Here is a tiny trained network, its code and every weight. The questions are about switching its units off for an input and a target symbol, where a switched-off unit gives its printed mean instead of its output.

import numpy as np


def w(rows, s, z=0):
    codes = np.array(rows[::2]) - 128.0
    scale = np.full(codes.shape[1], s)
    scale[-1] = z or s
    return codes * scale


def norm(h):
    return h / np.sqrt((h * h).mean(-1, keepdims=True) + 1e-5)


def f(y):
    return np.maximum(y, 0)


def softmax(a):
    e = np.exp(a - a.max(-1, keepdims=True))
    return e / e.sum(-1, keepdims=True)


def log_softmax(a):
    a = a - a.max(-1, keepdims=True)
    return a - np.log(np.exp(a).sum(-1, keepdims=True))


def net(x, mask):
    ids = ['ΠΣαβετ'.index(c) for c in x.split()]
    T = len(ids)
    res = E[ids] + P[:T]
    u = 0
    for l in range(2):
        q, k, v = (norm(res) @ M[l].T for M in (Q, K, V))
        z = softmax(np.where(np.tri(T) > 0, q @ k.T / 3**0.5, -1e9)) @ v
        res = res + np.where(mask[u], z, O[l][:, -1]) @ O[l][:, :-1]
        u += 1
        y = f(norm(res) @ A[l][:, :-1].T + A[l][:, -1])
        res = res + np.where(mask[u : u + 8], y, B[l][:, -1]) @ B[l][:, :-1]
        u += 8
    return log_softmax(norm(res)[-1] @ U[:, :-1].T + U[:, -1])


Q, K, V, O, A, B = {}, {}, {}, {}, {}, {}
E = w([
[79,100,169,143,165,160,68,162,150],'Π',
[153,110,186,112,97,106,154,170,132],'Σ',
[109,178,131,149,106,177,172,2,90],'α',
[141,68,127,139,182,93,126,67,113],'β',
[112,140,140,72,97,90,122,59,133],'ε',
[165,133,226,163,69,130,136,171,211],'τ',
],0.016)
P = w([
[98,209,196,121,203,103,28,1,86],'0',
[98,187,150,83,164,116,117,68,118],'1',
[115,151,117,107,161,95,117,83,142],'2',
[119,138,100,121,148,85,128,109,161],'3',
[117,130,88,136,141,80,147,137,168],'4',
[108,115,77,136,130,85,158,158,188],'5',
[98,110,77,154,127,90,174,183,192],'6',
],0.0089)
Q[0] = w([
[185,109,221,183,126,85,211,100,175],'L0H1',
[173,187,117,61,97,154,207,192,76],'L0H1',
[139,172,254,135,134,105,151,201,121],'L0H1',
],0.007)
K[0] = w([
[86,147,1,107,146,153,136,175,101],'L0H1',
[145,135,204,154,209,79,115,162,18],'L0H1',
[77,47,73,75,117,84,168,167,144],'L0H1',
],0.0059)
V[0] = w([
[130,165,146,159,120,211,99,87,114],'L0H1',
[25,104,121,48,216,90,80,150,253],'L0H1',
[73,137,72,130,127,235,155,39,168],'L0H1',
],0.0058)
O[0] = w([
[108,144,233,220,88,197,165,254,131,236],'L0H1',
[119,116,151,117,161,126,41,94,92,252],'L0H1',
[173,4,69,141,90,109,103,144,166,224],'L0H1',
],0.0086,0.0027)
A[0] = w([
[185,138,148,122,66,105,182,200,136,137],'L0N1',
[210,132,181,113,147,87,122,193,153,207],'L0N2',
[66,137,76,110,120,104,126,82,68,121],'L0N3',
[141,148,50,83,137,69,88,156,104,2],'L0N4',
[156,101,137,135,110,129,155,97,147,166],'L0N5',
[157,95,96,173,124,106,134,168,189,114],'L0N6',
[168,116,130,156,55,130,164,173,127,149],'L0N7',
[112,113,130,163,116,193,137,255,199,177],'L0N8',
],0.0086,0.0017)
B[0] = w([
[130,158,91,71,112,110,180,37,132,210],'L0N1',
[124,172,112,165,206,110,56,91,54,254],'L0N2',
[170,102,125,188,155,72,100,111,166,180],'L0N3',
[134,169,184,70,207,45,112,76,151,146],'L0N4',
[113,162,107,96,156,128,129,229,151,205],'L0N5',
[91,70,103,86,147,195,196,64,88,214],'L0N6',
[160,184,93,102,94,22,172,162,138,207],'L0N7',
[122,99,254,128,144,85,169,56,141,255],'L0N8',
],0.008,0.0058)
Q[1] = w([
[178,132,90,129,191,84,172,61,180],'L1H1',
[191,123,73,150,108,181,66,254,94],'L1H1',
[218,150,202,28,183,79,34,61,122],'L1H1',
],0.0088)
K[1] = w([
[149,90,64,101,131,127,171,135,138],'L1H1',
[181,130,181,145,131,93,9,69,110],'L1H1',
[130,153,49,135,130,156,112,119,93],'L1H1',
],0.013)
V[1] = w([
[92,130,95,192,151,255,178,58,63],'L1H1',
[33,142,142,153,123,159,66,54,183],'L1H1',
[102,43,216,143,209,156,165,125,120],'L1H1',
],0.0072)
O[1] = w([
[181,101,107,99,118,155,231,169,75,255],'L1H1',
[153,104,89,107,9,77,176,147,106,242],'L1H1',
[178,113,102,172,161,176,95,188,182,194],'L1H1',
],0.011,0.0054)
A[1] = w([
[153,119,122,105,35,177,185,131,2,47],'L1N1',
[87,54,120,111,154,76,153,224,121,1],'L1N2',
[69,102,58,182,206,116,125,139,129,42],'L1N3',
[77,91,74,116,65,107,83,63,122,117],'L1N4',
[36,150,148,106,196,170,45,127,97,166],'L1N5',
[21,124,138,40,123,129,92,143,121,47],'L1N6',
[172,56,74,117,244,142,115,112,152,83],'L1N7',
[177,172,112,109,55,138,53,63,111,111],'L1N8',
],0.009,0.0033)
B[1] = w([
[142,138,119,58,2,186,195,105,103,254],'L1N1',
[162,245,93,115,126,108,163,59,191,154],'L1N2',
[149,194,171,128,125,101,104,107,240,152],'L1N3',
[77,112,134,46,147,125,123,225,137,165],'L1N4',
[143,76,11,115,82,150,89,94,58,164],'L1N5',
[150,106,174,205,143,101,88,107,102,143],'L1N6',
[148,171,103,39,194,185,148,143,158,190],'L1N7',
[46,134,128,139,191,186,169,173,125,176],'L1N8',
],0.0097,0.0074)
U = w([
[138,1,120,204,127,137,85,181,120,252],'Π',
[100,200,56,160,147,123,105,134,56,108],'Σ',
[157,96,136,82,76,136,168,132,95,156],'α',
[174,122,125,96,210,186,131,181,151,89],'β',
[40,127,145,75,131,124,116,228,144,19],'ε',
[142,184,171,192,106,65,98,106,175,132],'τ',
],0.0096,0.0037)

Each question gives the input, a string of symbols that net reads in full, and the target symbol t.
The units are the heads (3 rows each of Q, K, V and O) and the neurons (one row each of A and B). Each row of codes is followed by its name. A weight is (code - 128) times the scale printed after its matrix; where a second scale follows, it is the last column's (O, A, B and U).
mask holds one flag per unit, layer by layer, with each layer's heads first. A switched-off unit (its flag False) gives its mean, the last column of its rows in O or B, instead of its output. The means were averaged over made-up inputs and are rounded, as every weight is.
A unit's drop is (log p(t) with every unit on - log p(t) with that unit switched off) / (log p(t) with every unit on - log p(t) with every unit switched off).
The circuit of an input: a set's keep is (log p(t) with only the set's units on - log p(t) with every unit switched off) / (log p(t) with every unit on - log p(t) with every unit switched off). Starting from the 12 units with the biggest drops (on a tie, the unit counted first), units are removed one at a time, each time the one whose removal leaves the highest keep (on an exact tie, the one counted first), for as long as the keep stays at least 0.8.
circuit, biggest first: the units of the circuit, biggest drop first
unit that matters most: the unit with the biggest drop
k most important neurons: the k neurons with the biggest drops, biggest first
k most important neurons of layer l: the k neurons of layer l with the biggest drops, biggest first
input α ε Π τ β β ε, target β: unit that matters most : L1H1
input Σ β β τ Π Π ε, target ε: circuit, biggest first : [L1N4; L1H1]
input ε τ β Σ, target Σ: 2 most important neurons : [L0N6; L0N2]
input τ Π τ, target Π: circuit, biggest first : [L0H1; L1H1; L1N1]
input α ε τ τ β Π Π, target β: 2 most important neurons : [L0N6; L0N8]
input Σ α β ε, target β: 2 most important neurons : [L0N6; L1N7]
input ε ε Π β ε τ τ, target τ: 2 most important neurons : [L0N8; L0N7]
input α τ α, target τ: 2 most important neurons : [L0N8; L0N7]
input τ τ α β α, target β: 4 most important neurons of layer 0 : [L0N5; L0N8; L0N1; L0N6]
input β β τ α β ε Σ, target β: 3 most important neurons : [L0N6; L0N3; L1N7]
input τ α Π τ τ β β, target β: circuit, biggest first : [L1H1; L1N7]
input τ α ε β ε Σ, target β: circuit, biggest first : [L1H1; L0N6]
input Σ β τ τ ε τ, target ε: circuit, biggest first : [L0H1; L1H1; L0N6; L1N4]
input α β τ Π, target β: circuit, biggest first : [L1H1; L0N6; L0H1]
input τ α Σ β ε τ, target β: circuit, biggest first : [L0N6; L0H1; L1H1]
input τ τ ε τ, target ε: 2 most important neurons of layer 0 : [L0N2; L0N7]
input Π β α ε α, target ε: 3 most important neurons of layer 0 : [L0N8; L0N5; L0N1]
input τ α β τ τ β α, target β: most important neuron of layer 0 : [L0N2]
input ε τ Π, target Π: 2 most important neurons of layer 0 : [L0N6; L0N1]
input β Π Σ, target Σ: 3 most important neurons : [L0N2; L0N8; L0N6]
input Π τ Σ τ, target Σ: most important neuron of layer 1 : [L1N8]
input Π τ Π, target τ: 2 most important neurons of layer 0 : [L0N2; L0N6]
input ε Π α τ Π Π Π, target α: 2 most important neurons of layer 0 : [L0N8; L0N5]
input τ τ ε β τ ε Π, target Π: 3 most important neurons : [L0N6; L1N5; L0N8]
